Below are the code and all the weights of a small trained network. Each question names an input and a target symbol and asks about switching units off, where a switched-off unit gives its printed mean instead of its output.

import numpy as np


def w(rows, s, z=0):
    codes = np.array(rows[::2]) - 128.0
    scale = np.full(codes.shape[1], s)
    scale[-1] = z or s
    return codes * scale


def f(y):
    return np.maximum(y, 0)


def softmax(a):
    e = np.exp(a - a.max(-1, keepdims=True))
    return e / e.sum(-1, keepdims=True)


def log_softmax(a):
    a = a - a.max(-1, keepdims=True)
    return a - np.log(np.exp(a).sum(-1, keepdims=True))


def net(x, mask):
    ids = ['γθλπστ'.index(c) for c in x.split()]
    T = len(ids)
    res = E[ids] + P[:T]
    q, k, v = (res @ M[0].T for M in (Q, K, V))
    z = softmax(np.where(np.tri(T) > 0, q @ k.T / 3**0.5, -1e9)) @ v
    res = res + np.where(mask[0], z, O[0][:, -1]) @ O[0][:, :-1]
    y = f(res @ A[0][:, :-1].T + A[0][:, -1])
    res = res + np.where(mask[1:17], y, B[0][:, -1]) @ B[0][:, :-1]
    return log_softmax(res[-1] @ U[:, :-1].T + U[:, -1])


Q, K, V, O, A, B = {}, {}, {}, {}, {}, {}
E = w([
[110,94,5,153],'γ',
[92,182,176,141],'θ',
[79,93,175,107],'λ',
[136,68,117,149],'π',
[166,135,138,117],'σ',
[181,125,157,170],'τ',
],0.024)
P = w([
[73,245,89,101],'0',
[126,202,148,197],'1',
[148,141,132,64],'2',
[127,146,196,174],'3',
[145,139,130,65],'4',
[110,122,166,162],'5',
[154,138,127,64],'6',
[93,114,150,149],'7',
[147,137,119,61],'8',
[82,105,143,146],'9',
[151,132,119,60],'10',
[81,93,136,139],'11',
],0.012)
Q[0] = w([
[137,3,170,118],'h1',
[33,139,199,137],'h1',
[213,183,133,155],'h1',
],0.022)
K[0] = w([
[213,6,149,140],'h1',
[113,171,228,85],'h1',
[176,191,130,217],'h1',
],0.019)
V[0] = w([
[146,156,75,101],'h1',
[175,140,84,100],'h1',
[52,1,104,228],'h1',
],0.0072)
O[0] = w([
[129,53,211,111,168],'h1',
[99,56,208,130,138],'h1',
[36,169,254,211,255],'h1',
],0.0052,0.0056)
A[0] = w([
[109,163,78,71,171],'n1',
[125,189,157,230,172],'n2',
[184,124,4,97,119],'n3',
[145,54,144,215,68],'n4',
[186,179,139,186,68],'n5',
[153,165,172,166,50],'n6',
[136,171,201,182,141],'n7',
[207,66,97,27,47],'n8',
[195,204,192,98,139],'n9',
[84,144,122,13,53],'n10',
[207,40,162,46,146],'n11',
[92,149,185,233,1],'n12',
[81,62,87,59,58],'n13',
[109,28,112,86,95],'n14',
[113,191,175,1,140],'n15',
[204,188,85,63,77],'n16',
],0.0093,0.0053)
B[0] = w([
[84,202,137,154,190],'n1',
[220,79,223,139,254],'n2',
[109,42,153,101,179],'n3',
[42,119,128,38,217],'n4',
[96,124,167,75,150],'n5',
[106,195,146,88,148],'n6',
[116,102,59,162,206],'n7',
[87,94,212,83,134],'n8',
[68,99,40,186,190],'n9',
[201,195,112,93,166],'n10',
[212,181,178,144,165],'n11',
[200,172,52,170,209],'n12',
[74,163,4,162,193],'n13',
[117,213,162,163,205],'n14',
[97,23,118,35,218],'n15',
[160,128,68,229,152],'n16',
],0.019,0.0056)
U = w([
[48,104,106,174,127],'γ',
[150,102,9,133,15],'θ',
[121,117,84,103,163],'λ',
[73,113,168,159,253],'π',
[80,18,135,141,147],'σ',
[165,108,59,180,208],'τ',
],0.011,0.0047)

Each question gives the input, a string of symbols that net reads in full, and the target symbol t.
The units are the heads (3 rows each of Q, K, V and O) and the neurons (one row each of A and B). Each row of codes is followed by its name. A weight is (code - 128) times the scale printed after its matrix; where a second scale follows, it is the last column's (O, A, B and U).
mask holds one flag per unit, heads first, then neurons. A switched-off unit (its flag False) gives its mean, the last column of its rows in O or B, instead of its output. The means were averaged over made-up inputs and are rounded, as every weight is.
A unit's drop is (log p(t) with every unit on - log p(t) with that unit switched off) / (log p(t) with every unit on - log p(t) with every unit switched off).
The circuit of an input: a set's keep is (log p(t) with only the set's units on - log p(t) with every unit switched off) / (log p(t) with every unit on - log p(t) with every unit switched off). Starting from the 12 units with the biggest drops (on a tie, the unit counted first), units are removed one at a time, each time the one whose removal leaves the highest keep (on an exact tie, the one counted first), for as long as the keep stays at least 0.8.
circuit, biggest first: the units of the circuit, biggest drop first
most important unit: the unit with the biggest drop
top k neurons: the k neurons with the biggest drops, biggest first
drop of u: that unit's drop, to one decimal
input τ τ γ λ γ γ λ λ π γ γ θ, target τ: most important unit => n12
input γ θ θ σ, target τ: circuit, biggest first => n16, h1
input γ γ τ π, target τ: top 4 neurons => n12, n15, n7, n3
input θ γ σ, target σ: circuit, biggest first => n15, n12
input λ σ π θ γ π θ, target θ: circuit, biggest first => h1, n9
input λ λ λ θ π σ, target τ: circuit, biggest first => n4, h1
input θ γ θ π, target τ: top 4 neurons => n12, n15, n7, n2
input γ π γ λ, target τ: top 3 neurons => n12, n4, n7
input γ λ γ π γ γ τ γ π λ, target τ: top 2 neurons => n12, n4
input λ θ γ γ λ γ τ λ γ γ σ θ, target σ: drop of n14 => 0.3
input θ γ τ π π γ λ σ γ π γ γ, target γ: drop of h1 => -0.1
input γ π λ γ, target σ: drop of n5 => 0.0
